Below is a small trained network, with its code and all its weights. Each question gives an input and a target symbol and asks what happens when units are switched off, that is, made to give their printed mean instead of their output.

import numpy as np


def w(rows, s, z=0):
    codes = np.array(rows[::2]) - 128.0
    scale = np.full(codes.shape[1], s)
    scale[-1] = z or s
    return codes * scale


def f(y):
    return y / 2 * (1 + np.tanh(0.7978845608 * (y + 0.044715 * y**3)))


def softmax(a):
    e = np.exp(a - a.max(-1, keepdims=True))
    return e / e.sum(-1, keepdims=True)


def log_softmax(a):
    a = a - a.max(-1, keepdims=True)
    return a - np.log(np.exp(a).sum(-1, keepdims=True))


def net(x, mask):
    ids = ['ΓΞΠΣΦΨΩαβεζμτ'.index(c) for c in x.split()]
    T = len(ids)
    res = E[ids] + P[:T]
    r = res
    for j in range(2):
        rows = slice(2 * j, 2 * j + 2)
        q, k, v = (r @ M[0][rows].T for M in (Q, K, V))
        z = softmax(np.where(np.tri(T) > 0, q @ k.T / 2**0.5, -1e9)) @ v
        o = O[0][rows]
        res = res + np.where(mask[j], z, o[:, -1]) @ o[:, :-1]
    y = f(res @ A[0][:, :-1].T + A[0][:, -1])
    res = res + np.where(mask[2:6], y, B[0][:, -1]) @ B[0][:, :-1]
    return log_softmax(res[-1] @ U[:, :-1].T + U[:, -1])


Q, K, V, O, A, B = {}, {}, {}, {}, {}, {}
E = w([
[103,173,113,101],'Γ',
[201,117,28,104],'Ξ',
[176,88,93,110],'Π',
[240,52,135,146],'Σ',
[51,170,109,66],'Φ',
[154,167,184,103],'Ψ',
[165,126,186,123],'Ω',
[186,205,82,42],'α',
[152,167,168,88],'β',
[45,159,177,119],'ε',
[186,79,220,38],'ζ',
[144,6,214,124],'μ',
[158,39,204,215],'τ',
],0.011)
P = w([
[210,152,250,122],'0',
[144,47,99,101],'1',
[125,60,124,87],'2',
[106,79,130,71],'3',
[70,93,140,32],'4',
[78,93,138,12],'5',
[69,83,123,3],'6',
],0.006)
Q[0] = w([
[138,168,72,164],'head 0',
[127,120,139,189],'head 0',
[155,6,187,43],'head 1',
[117,154,79,133],'head 1',
],0.021)
K[0] = w([
[169,185,86,115],'head 0',
[158,144,89,192],'head 0',
[213,254,224,204],'head 1',
[89,81,182,87],'head 1',
],0.018)
V[0] = w([
[57,159,159,240],'head 0',
[186,205,47,121],'head 0',
[21,231,181,5],'head 1',
[174,246,176,190],'head 1',
],0.015)
O[0] = w([
[13,126,131,104,2],'head 0',
[131,223,140,42,6],'head 0',
[166,255,172,213,143],'head 1',
[63,173,218,59,228],'head 1',
],0.012,0.0092)
A[0] = w([
[174,157,47,65,65],'neuron 0',
[104,67,54,67,253],'neuron 1',
[233,72,255,85,116],'neuron 2',
[42,76,201,179,24],'neuron 3',
],0.0093,0.0038)
B[0] = w([
[88,72,45,222,145],'neuron 0',
[145,245,143,210,193],'neuron 1',
[93,61,104,38,250],'neuron 2',
[123,149,25,146,169],'neuron 3',
],0.011,0.023)
U = w([
[254,69,136,107,43],'Γ',
[156,79,69,127,23],'Ξ',
[143,144,126,93,212],'Π',
[97,124,150,101,169],'Σ',
[145,61,123,198,157],'Φ',
[167,142,131,105,231],'Ψ',
[74,119,161,112,118],'Ω',
[163,204,13,70,120],'α',
[217,156,161,179,119],'β',
[136,91,106,68,1],'ε',
[90,144,85,150,198],'ζ',
[217,165,28,76,57],'μ',
[120,168,156,171,200],'τ',
],0.007,0.0055)

Each question gives the input, a string of symbols that net reads in full, and the target symbol t.
The units are the heads (2 rows each of Q, K, V and O) and the neurons (one row each of A and B). Each row of codes is followed by its name. A weight is (code - 128) times the scale printed after its matrix; where a second scale follows, it is the last column's (O, A, B and U).
mask holds one flag per unit, heads first, then neurons. A switched-off unit (its flag False) gives its mean, the last column of its rows in O or B, instead of its output. The means were averaged over made-up inputs and are rounded, as every weight is.
A unit's drop is (log p(t) with every unit on - log p(t) with that unit switched off) / (log p(t) with every unit on - log p(t) with every unit switched off).
The circuit of an input: a set's keep is (log p(t) with only the set's units on - log p(t) with every unit switched off) / (log p(t) with every unit on - log p(t) with every unit switched off). Starting from all 6 units, units are removed one at a time, each time the one whose removal leaves the highest keep (on an exact tie, the one counted first), for as long as the keep stays at least 0.8.
units of the circuit, in order: the units of the circuit, biggest drop first
most important unit: the unit with the biggest drop
top k neurons: the k neurons with the biggest drops, biggest first
which heads matter: for each layer, one digit per head in row order, 1 if its drop is at least 0.15 and else 0, layers parted by /
drop when u is switched off: that unit's drop, to one decimal
input Ω Π Π ζ ζ, target Γ: which heads matter : 10
input Φ μ ε, target β: which heads matter : 01
input Φ α Ψ Φ Ω ζ Γ, target β: units of the circuit, in order : (head 1; neuron 2)
input Ω Φ Ω ζ, target ε: which heads matter : 01
input Σ α Π τ Π ε, target ζ: top 2 neurons : (neuron 1; neuron 3)
input μ ε ζ, target Φ: which heads matter : 11
input Φ τ Φ Σ Σ, target β: which heads matter : 01
input Ω Σ μ, target Ξ: which heads matter : 10
input Ξ Ω Φ μ μ β Φ, target Φ: most important unit : head 0
input μ Ω Σ Ξ Π, target Φ: units of the circuit, in order : (head 1; head 0; neuron 2)
input ζ Σ ζ ζ τ Φ β, target Γ: units of the circuit, in order : (head 0; neuron 1; neuron 3)
input Σ Ξ μ τ, target ζ: units of the circuit, in order : (neuron 1; head 1; head 0; neuron 3)
input ε μ ε Σ Π Φ, target τ: units of the circuit, in order : (neuron 2; head 1)
input ε Π τ β Ξ ε, target τ: units of the circuit, in order : (head 1)
input ζ Ψ Σ, target Γ: top 3 neurons : (neuron 1; neuron 3; neuron 0)
input τ Φ Ψ τ, target ζ: top 2 neurons : (neuron 1; neuron 3)
input τ Γ Ξ ε, target ζ: top 2 neurons : (neuron 3; neuron 1)
input Φ Π Σ Φ Ξ Π Π, target β: top 2 neurons : (neuron 2; neuron 3)
input μ ζ Π, target Φ: top 2 neurons : (neuron 1; neuron 3)
input ζ Σ ζ Ψ, target Γ: most important unit : head 0
input Π α ζ ζ Π β Σ, target Γ: drop when head 1 is switched off : -0.2
input Φ Γ Φ Ξ, target β: drop when neuron 2 is switched off : 0.4
input μ α β, target Φ: drop when neuron 1 is switched off : 0.0
